Below are the code and all the weights of a small trained network. Each question names an input and a class and asks about switching units off, where a switched-off unit gives its printed mean instead of its output.

import numpy as np


def w(rows, s, z=0):
    codes = np.array(rows[::2]) - 128.0
    scale = np.full(codes.shape[1], s)
    scale[-1] = z or s
    return codes * scale


def f(y):
    return np.maximum(y, 0)


def log_softmax(a):
    a = a - a.max(-1, keepdims=True)
    return a - np.log(np.exp(a).sum(-1, keepdims=True))


def net(x, mask):
    res = np.array(x, float).reshape(1, 7) / 4 @ E
    y = f(res @ A[0][:, :-1].T + A[0][:, -1])
    res = res + np.where(mask, y, B[0][:, -1]) @ B[0][:, :-1]
    return log_softmax(res[-1] @ U[:, :-1].T + U[:, -1])


A, B = {}, {}
E = w([
[83,131,170,153,84,124,88,131,130,249,248,132],'x0',
[134,135,139,134,122,130,131,131,120,127,124,131],'x1',
[130,124,132,114,140,121,128,120,138,141,122,130],'x2',
[176,34,216,154,148,96,122,187,200,73,147,78],'x3',
[129,134,140,124,127,131,135,129,134,133,122,132],'x4',
[129,114,107,122,128,118,127,121,140,133,133,127],'x5',
[165,86,89,179,187,201,81,197,154,177,93,228],'x6',
],0.017)
A[0] = w([
[126,133,80,139,162,188,124,139,116,133,86,253,155],'n0',
[100,180,116,138,101,139,110,101,105,215,187,148,106],'n1',
[123,144,111,120,134,131,121,134,117,142,126,177,88],'n2',
[120,178,122,96,114,101,176,39,106,83,128,95,254],'n3',
[158,77,145,193,153,163,86,183,151,185,160,172,51],'n4',
[130,108,118,109,94,137,108,136,114,135,105,119,102],'n5',
[124,110,161,117,128,113,135,124,126,105,150,58,103],'n6',
[140,108,168,123,110,137,118,153,154,154,175,119,63],'n7',
[167,78,166,147,146,95,144,161,167,61,90,105,113],'n8',
[136,138,112,122,121,132,141,159,144,124,124,96,65],'n9',
[88,130,154,145,139,127,129,123,140,143,123,180,57],'n10',
[149,134,133,129,116,116,137,116,132,119,117,132,63],'n11',
[101,153,124,136,98,145,113,101,118,182,167,148,111],'n12',
[113,102,181,155,125,121,117,125,150,165,214,139,57],'n13',
[161,73,143,166,149,166,112,191,173,134,123,154,19],'n14',
[112,168,82,90,110,117,175,96,96,120,72,163,205],'n15',
[139,93,175,114,112,97,98,173,130,141,176,127,29],'n16',
[118,127,144,138,139,134,139,108,128,140,129,113,82],'n17',
[137,134,154,141,150,116,123,137,134,131,170,112,22],'n18',
[102,118,122,132,100,126,129,126,153,120,123,153,62],'n19',
[155,130,108,122,109,161,113,104,105,118,95,105,142],'n20',
[96,136,176,125,105,54,151,113,148,107,168,54,160],'n21',
],0.015,0.0099)
B[0] = w([
[197,133,53,215,152,172,71,125,250,180,107,70,230],'n0',
[100,80,152,22,81,152,98,173,37,216,83,199,228],'n1',
[160,147,151,144,113,159,62,83,136,128,118,85,156],'n2',
[53,192,89,92,204,33,254,107,100,91,211,170,254],'n3',
[91,193,121,128,152,71,70,212,181,102,180,113,212],'n4',
[118,149,146,122,144,127,112,101,144,108,106,142,130],'n5',
[158,114,150,124,97,192,72,74,128,115,188,135,187],'n6',
[109,198,145,169,124,81,135,134,180,79,159,86,168],'n7',
[161,15,140,28,152,172,107,153,53,33,102,171,228],'n8',
[150,135,115,136,132,144,136,143,71,140,121,137,135],'n9',
[132,184,137,122,140,152,115,161,99,142,160,126,144],'n10',
[138,125,152,136,171,146,111,131,116,114,156,127,135],'n11',
[132,121,130,67,74,125,122,186,94,175,86,157,196],'n12',
[77,191,137,196,87,87,126,66,179,129,183,78,195],'n13',
[77,141,147,132,183,36,149,215,123,118,101,158,196],'n14',
[91,201,76,181,195,80,205,121,135,131,173,108,219],'n15',
[92,129,128,216,157,94,130,101,188,111,146,84,169],'n16',
[151,125,115,117,113,110,159,135,147,129,96,94,134],'n17',
[185,146,119,131,104,109,166,110,172,99,122,90,145],'n18',
[134,114,129,117,151,116,135,142,132,150,140,121,128],'n19',
[131,125,94,145,156,108,130,102,146,103,140,134,160],'n20',
[144,94,224,168,63,189,205,10,119,121,126,137,236],'n21',
],0.0095,0.034)
U = w([
[62,214,129,145,181,5,164,147,171,78,170,114,254],'0',
[165,151,34,207,191,195,130,70,206,129,67,91,196],'1',
[72,134,160,48,46,114,185,104,65,179,115,154,132],'2',
[105,153,107,92,92,166,11,188,154,196,105,140,52],'3',
[132,55,172,40,145,161,162,81,96,28,127,144,107],'4',
[145,44,136,98,187,118,82,254,156,63,35,142,83],'5',
[100,116,198,189,41,118,133,65,191,91,155,61,52],'6',
],0.0096,0.0037)

Each question gives the input, the list of numbers given to net, and the class t.
The units are the neurons (one row each of A and B). Each row of codes is followed by its name. A weight is (code - 128) times the scale printed after its matrix; where a second scale follows, it is the last column's (A, B and U).
mask holds one flag per neuron, in row order. A switched-off neuron (its flag False) gives its mean, the last column of its row in B, instead of its output. The means were averaged over made-up inputs and are rounded, as every weight is.
A unit's drop is (log p(t) with every unit on - log p(t) with that unit switched off) / (log p(t) with every unit on - log p(t) with every unit switched off).
The circuit of an input: a set's keep is (log p(t) with only the set's units on - log p(t) with every unit switched off) / (log p(t) with every unit on - log p(t) with every unit switched off). Starting from the 12 units with the biggest drops (on a tie, the unit counted first), units are removed one at a time, each time the one whose removal leaves the highest keep (on an exact tie, the one counted first), for as long as the keep stays at least 0.8.
units of the circuit, in order: the units of the circuit, biggest drop first
most important unit: the unit with the biggest drop
top k neurons: the k neurons with the biggest drops, biggest first
drop of u: that unit's drop, to one decimal
input [4,8,-5,3,-3,6,0], class 6: units of the circuit, in order => [n3]
input [1,3,-1,-6,-1,6,1], class 3: units of the circuit, in order => [n1; n0]
input [5,8,0,5,-3,-5,0], class 6: top 2 neurons => [n3; n15]
input [3,2,7,0,-3,8,2], class 3: top 2 neurons => [n3; n15]
input [-1,2,-7,8,7,5,7], class 5: top 2 neurons => [n8; n3]
input [1,-1,6,-7,2,4,5], class 3: top 2 neurons => [n1; n12]
input [1,2,-7,4,-5,-6,-6], class 6: top 2 neurons => [n1; n21]
input [6,-2,5,0,1,3,-1], class 2: top 2 neurons => [n1; n0]
input [8,3,8,-1,2,-8,3], class 3: top 2 neurons => [n1; n3]
input [-5,8,8,0,-7,-7,8], class 1: top 2 neurons => [n0; n1]
input [2,-6,-8,1,0,-5,-2], class 6: top 2 neurons => [n8; n1]
input [-7,7,5,1,-5,-7,7], class 5: top 2 neurons => [n8; n14]
input [-8,2,7,-7,6,5,1], class 1: top 3 neurons => [n0; n4; n14]
input [1,-7,-3,5,-3,0,-3], class 6: most important unit => n1
input [-3,4,-5,0,1,-5,4], class 1: drop of n1 => 0.3
input [-1,-4,-6,7,-2,3,-4], class 4: drop of n8 => 0.6
input [-4,7,5,-1,0,-5,7], class 1: drop of n0 => 1.3
